Below are the code and all the weights of a small trained network. Each question names an input and a target symbol and asks about switching units off, where a switched-off unit gives its printed mean instead of its output.

import numpy as np


def w(rows, s, z=0):
    codes = np.array(rows[::2]) - 128.0
    scale = np.full(codes.shape[1], s)
    scale[-1] = z or s
    return codes * scale


def norm(h):
    return h / np.sqrt((h * h).mean(-1, keepdims=True) + 1e-5)


def f(y):
    return np.maximum(y, 0)


def softmax(a):
    e = np.exp(a - a.max(-1, keepdims=True))
    return e / e.sum(-1, keepdims=True)


def log_softmax(a):
    a = a - a.max(-1, keepdims=True)
    return a - np.log(np.exp(a).sum(-1, keepdims=True))


def net(x, mask):
    ids = ['βζξπσφψ'.index(c) for c in x.split()]
    T = len(ids)
    res = E[ids] + P[:T]
    u = 0
    for l in range(2):
        r = norm(res)
        for j in range(2):
            rows = slice(2 * j, 2 * j + 2)
            q, k, v = (r @ M[l][rows].T for M in (Q, K, V))
            z = softmax(np.where(np.tri(T) > 0, q @ k.T / 2**0.5, -1e9)) @ v
            o = O[l][rows]
            res = res + np.where(mask[u + j], z, o[:, -1]) @ o[:, :-1]
        u += 2
        y = f(norm(res) @ A[l][:, :-1].T + A[l][:, -1])
        res = res + np.where(mask[u : u + 8], y, B[l][:, -1]) @ B[l][:, :-1]
        u += 8
    return log_softmax(norm(res)[-1] @ U[:, :-1].T + U[:, -1])


Q, K, V, O, A, B = {}, {}, {}, {}, {}, {}
E = w([
[116,138,146,185,134],'β',
[128,125,144,191,126],'ζ',
[215,112,94,177,142],'ξ',
[114,200,108,130,147],'π',
[159,173,146,151,128],'σ',
[119,149,122,157,250],'φ',
[109,97,68,84,83],'ψ',
],0.022)
P = w([
[203,87,93,5,160],'0',
[89,97,195,126,198],'1',
[159,101,82,37,147],'2',
[92,115,178,131,176],'3',
[177,97,79,85,122],'4',
[99,134,182,150,161],'5',
[161,118,69,115,123],'6',
[100,152,183,161,144],'7',
[155,135,56,142,101],'8',
[116,178,151,212,119],'9',
[134,175,54,145,107],'10',
],0.012)
Q[0] = w([
[146,188,66,226,55],'L0H0',
[102,65,198,65,141],'L0H0',
[102,122,219,108,140],'L0H1',
[123,53,254,97,89],'L0H1',
],0.014)
K[0] = w([
[131,237,96,187,2],'L0H0',
[115,26,109,102,168],'L0H0',
[148,137,237,153,175],'L0H1',
[149,107,214,45,232],'L0H1',
],0.0085)
V[0] = w([
[33,123,1,126,130],'L0H0',
[147,248,100,114,207],'L0H0',
[195,105,147,101,128],'L0H1',
[84,113,14,179,8],'L0H1',
],0.0064)
O[0] = w([
[128,34,80,169,222,109],'L0H0',
[90,152,55,119,68,253],'L0H0',
[60,112,128,171,158,135],'L0H1',
[101,77,197,2,180,144],'L0H1',
],0.0072,0.0043)
A[0] = w([
[120,97,79,101,66,57],'L0N0',
[146,109,66,72,114,158],'L0N1',
[101,126,136,156,131,69],'L0N2',
[152,76,195,161,74,57],'L0N3',
[105,48,144,8,108,255],'L0N4',
[167,86,136,160,104,47],'L0N5',
[145,173,154,131,124,142],'L0N6',
[166,70,171,136,68,205],'L0N7',
],0.016,0.0041)
B[0] = w([
[122,186,101,135,126,192],'L0N0',
[105,85,142,142,128,234],'L0N1',
[90,112,132,157,127,172],'L0N2',
[154,95,65,126,106,175],'L0N3',
[84,75,182,6,211,254],'L0N4',
[108,131,111,100,163,166],'L0N5',
[89,148,120,125,144,194],'L0N6',
[99,121,99,89,126,180],'L0N7',
],0.02,0.0061)
Q[1] = w([
[185,130,249,140,105],'L1H0',
[46,121,102,112,156],'L1H0',
[103,121,153,148,115],'L1H1',
[151,133,27,96,141],'L1H1',
],0.015)
K[1] = w([
[107,140,211,102,42],'L1H0',
[25,178,197,103,216],'L1H0',
[148,53,166,235,103],'L1H1',
[131,167,92,76,255],'L1H1',
],0.0092)
V[1] = w([
[35,148,91,112,58],'L1H0',
[109,15,56,239,3],'L1H0',
[53,129,167,218,235],'L1H1',
[129,194,247,44,132],'L1H1',
],0.0048)
O[1] = w([
[66,120,179,26,169,149],'L1H0',
[15,150,232,125,52,73],'L1H0',
[254,218,89,148,180,254],'L1H1',
[88,254,67,210,61,11],'L1H1',
],0.0046,0.0042)
A[1] = w([
[90,123,41,105,163,69],'L1N0',
[91,69,128,201,85,142],'L1N1',
[139,132,212,193,173,115],'L1N2',
[203,192,237,238,96,86],'L1N3',
[192,57,97,101,1,211],'L1N4',
[118,134,126,131,111,3],'L1N5',
[200,157,114,136,191,147],'L1N6',
[113,179,195,176,210,106],'L1N7',
],0.011,0.0036)
B[1] = w([
[177,136,166,182,124,253],'L1N0',
[214,169,178,213,254,188],'L1N1',
[94,68,79,137,69,177],'L1N2',
[212,38,205,25,121,175],'L1N3',
[88,196,255,210,58,144],'L1N4',
[109,126,119,125,115,128],'L1N5',
[149,154,77,91,63,197],'L1N6',
[83,85,127,91,44,222],'L1N7',
],0.011,0.0068)
U = w([
[176,130,159,59,31,103],'β',
[56,71,66,139,75,2],'ζ',
[153,41,168,175,92,95],'ξ',
[107,166,118,214,240,84],'π',
[74,234,163,142,105,253],'σ',
[249,167,68,89,127,143],'φ',
[127,123,144,56,202,219],'ψ',
],0.015,0.0042)

Each question gives the input, a string of symbols that net reads in full, and the target symbol t.
The units are the heads (2 rows each of Q, K, V and O) and the neurons (one row each of A and B). Each row of codes is followed by its name. A weight is (code - 128) times the scale printed after its matrix; where a second scale follows, it is the last column's (O, A, B and U).
mask holds one flag per unit, layer by layer, with each layer's heads first. A switched-off unit (its flag False) gives its mean, the last column of its rows in O or B, instead of its output. The means were averaged over made-up inputs and are rounded, as every weight is.
A unit's drop is (log p(t) with every unit on - log p(t) with that unit switched off) / (log p(t) with every unit on - log p(t) with every unit switched off).
The circuit of an input: a set's keep is (log p(t) with only the set's units on - log p(t) with every unit switched off) / (log p(t) with every unit on - log p(t) with every unit switched off). Starting from the 12 units with the biggest drops (on a tie, the unit counted first), units are removed one at a time, each time the one whose removal leaves the highest keep (on an exact tie, the one counted first), for as long as the keep stays at least 0.8.
units of the circuit, in order: the units of the circuit, biggest drop first
unit that matters most: the unit with the biggest drop
k most important neurons: the k neurons with the biggest drops, biggest first
top k neurons in layer l: the k neurons of layer l with the biggest drops, biggest first
heads that matter: for each layer, one digit per head in row order, 1 if its drop is at least 0.15 and else 0, layers parted by /
input ζ π ξ β β, target ξ: units of the circuit, in order	L0N4
input σ ζ β ψ π β ξ φ β, target φ: heads that matter	01 / 10
input σ ζ σ, target σ: heads that matter	11 / 00
input β ζ β ζ π β ζ ψ β ζ ξ, target ξ: top 3 neurons in layer 0	L0N1, L0N4, L0N6
input β β β ζ β, target ζ: units of the circuit, in order	L0N4, L0N5
input ξ σ π ζ β, target π: 2 most important neurons	L0N4, L1N7
input β ψ ζ β φ, target φ: 2 most important neurons	L0N4, L1N6
input β β ξ ξ β φ ζ, target φ: top 3 neurons in layer 0	L0N1, L0N5, L0N4
input ζ β σ β σ β β ξ β β ζ, target ζ: 4 most important neurons	L0N3, L0N4, L0N7, L0N1
input ζ π ζ π σ β ζ, target σ: units of the circuit, in order	L0H0, L0N4, L1N4
input ψ σ β ζ ξ β φ β φ β, target ξ: top 2 neurons in layer 0	L0N4, L0N2
input ξ ξ ζ, target ξ: heads that matter	11 / 01
input φ φ π, target φ: units of the circuit, in order	L0N4, L0H1
input β β β, target β: 3 most important neurons	L0N3, L0N7, L0N1
input ψ ξ β ζ ξ φ β β ψ σ, target β: units of the circuit, in order	L0N4, L1N3
input ζ β φ β σ, target φ: top neuron in layer 1	L1N7
input β ψ π ξ, target φ: units of the circuit, in order	L0N4, L1N6
input ψ ψ β ψ σ ξ ζ σ ξ, target σ: units of the circuit, in order	L0N4, L1N4, L0H0
input π σ ψ ζ β ζ β, target ζ: 2 most important neurons	L0N3, L0N4
input β β ζ, target ζ: unit that matters most	L0H0
input σ β β, target σ: heads that matter	10 / 10
input ψ β σ ψ β π β, target π: heads that matter	10 / 00
input ψ β ξ ξ, target φ: 2 most important neurons	L0N4, L0N5
input π β σ β φ π ξ σ ξ β ζ, target ξ: top 3 neurons in layer 0	L0N4, L0N3, L0N7
input ξ β π φ ψ φ β σ β β β, target β: heads that matter	01 / 01
input π φ φ ψ σ π β, target σ: top 2 neurons in layer 1	L1N3, L1N1
input ζ π β ζ σ β β π, target σ: units of the circuit, in order	L0N4
input φ ψ φ φ π, target φ: heads that matter	00 / 11
input σ ψ ζ ξ φ β β, target φ: 4 most important neurons	L0N4, L0N1, L1N6, L0N5
input π ζ β ψ ζ β φ ζ ψ φ, target ζ: 2 most important neurons	L0N4, L1N7
